[[ 17  42  23 -21   4]
 [-17 -35 -17  18  -2]
 [-13 -37 -21  18  -5]
 [ 12  43   4 -11  26]
 [ 15  47  17 -17  16]
 [ 13  46  22 -20  14]
 [  3  26  13 -12  10]
 [-24 -40 -12  21  -3]
 [ 36 -32 -36   1 -38]]
->
[[ 36 -32 -36   1 -38]
 [ 17  42  23 -21   4]
 [ 15  47  17 -17  16]
 [ 13  46  22 -20  14]
 [ 12  43   4 -11  26]
 [  3  26  13 -12  10]
 [-13 -37 -21  18  -5]
 [-17 -35 -17  18  -2]
 [-24 -40 -12  21  -3]]

[[ 22 -18  34  20  11   8 -43]
 [-34 -49  27  27   8 -22  -1]
 [  1 -19  19  15   7  -1 -16]
 [ 19 -19  30  18  11   5 -37]
 [ 12 -11  18  10   6   5 -26]
 [ -7  15  12 -10  46  44  13]
 [ -2   0   1   2   1  -3  -3]
 [-14   7  11  -3  32  25  14]]
->
[[ 22 -18  34  20  11   8 -43]
 [ 19 -19  30  18  11   5 -37]
 [ 12 -11  18  10   6   5 -26]
 [  1 -19  19  15   7  -1 -16]
 [ -2   0   1   2   1  -3  -3]
 [ -7  15  12 -10  46  44  13]
 [-14   7  11  -3  32  25  14]
 [-34 -49  27  27   8 -22  -1]]

[[-12 -25   7   3  29   7]
 [-21  -3   9  -1  22   3]
 [ 27  45 -17 -32  -6 -31]]
->
[[ 27  45 -17 -32  -6 -31]
 [-12 -25   7   3  29   7]
 [-21  -3   9  -1  22   3]]

[[  5   7  10  -2 -10  -2  -6  13  -1  26  29  10  12  25  16  -1]
 [  3   5   2 -23  -1   6 -36   7   2  13  12  -6   3  11   7 -15]
 [  7   9  10   1  -7  -4  -2   7  13  12  14  12   9  13   8   9]
 [  0   0   5  -5 -16   5  -1  -3   5  -7  -6  19   2  -4  -4 -22]]
->
[[  7   9  10   1  -7  -4  -2   7  13  12  14  12   9  13   8   9]
 [  5   7  10  -2 -10  -2  -6  13  -1  26  29  10  12  25  16  -1]
 [  3   5   2 -23  -1   6 -36   7   2  13  12  -6   3  11   7 -15]
 [  0   0   5  -5 -16   5  -1  -3   5  -7  -6  19   2  -4  -4 -22]]

[[ 12   4   4  23  14  14  32  -2  -4 -14  21 -15]
 [ 17  30  39  23  -6   6  20   7   9 -25  33  -2]]
->
[[ 17  30  39  23  -6   6  20   7   9 -25  33  -2]
 [ 12   4   4  23  14  14  32  -2  -4 -14  21 -15]]

[[  2   3 -24  22 -21 -10  -7 -17 -44 -10 -13 -32  -3  -3 -14]
 [  3  -1  -8  10  18  -3  -8 -19 -36  18 -24  -7 -16   1 -16]
 [ 14   7 -14   6 -18 -23  16 -16 -26 -15 -14 -25   9 -11   7]
 [ -1  -2 -34  24 -39 -17  -3 -13 -45 -17 -11 -30   8 -17  -5]
 [  9   2  -8  -1   0  -9  -9  -1 -13   1 -11  -2   1  -3  -9]
 [ 10  11  -2   4   3 -11  -9 -18 -25   0 -19 -20 -11  -2 -18]]
->
[[ 14   7 -14   6 -18 -23  16 -16 -26 -15 -14 -25   9 -11   7]
 [ 10  11  -2   4   3 -11  -9 -18 -25   0 -19 -20 -11  -2 -18]
 [  9   2  -8  -1   0  -9  -9  -1 -13   1 -11  -2   1  -3  -9]
 [  3  -1  -8  10  18  -3  -8 -19 -36  18 -24  -7 -16   1 -16]
 [  2   3 -24  22 -21 -10  -7 -17 -44 -10 -13 -32  -3  -3 -14]
 [ -1  -2 -34  24 -39 -17  -3 -13 -45 -17 -11 -30   8 -17  -5]]

[[ -4  -5  11  13  -6 -24 -14]
 [-29 -20 -14  -9 -23  25  -7]
 [ 20   4  15 -10 -16 -37  24]]
->
[[ 20   4  15 -10 -16 -37  24]
 [ -4  -5  11  13  -6 -24 -14]
 [-29 -20 -14  -9 -23  25  -7]]

[[  4  -1  -5  -8   5  36   0  -1   1 -11]
 [  5  -8 -12 -12 -16  -4  -8  -1  -2 -20]
 [ 13 -12  -1   0 -11  40 -10  -6  -9 -14]
 [ 11  -9  16  19  -5  -2 -10  -4  -5 -19]
 [-19  -7   4   0 -13  21  -6  -2  -2  24]
 [ -6   8  -2  -3  15 -15   5   1   3 -21]]
->
[[ 13 -12  -1   0 -11  40 -10  -6  -9 -14]
 [ 11  -9  16  19  -5  -2 -10  -4  -5 -19]
 [  5  -8 -12 -12 -16  -4  -8  -1  -2 -20]
 [  4  -1  -5  -8   5  36   0  -1   1 -11]
 [ -6   8  -2  -3  15 -15   5   1   3 -21]
 [-19  -7   4   0 -13  21  -6  -2  -2  24]]
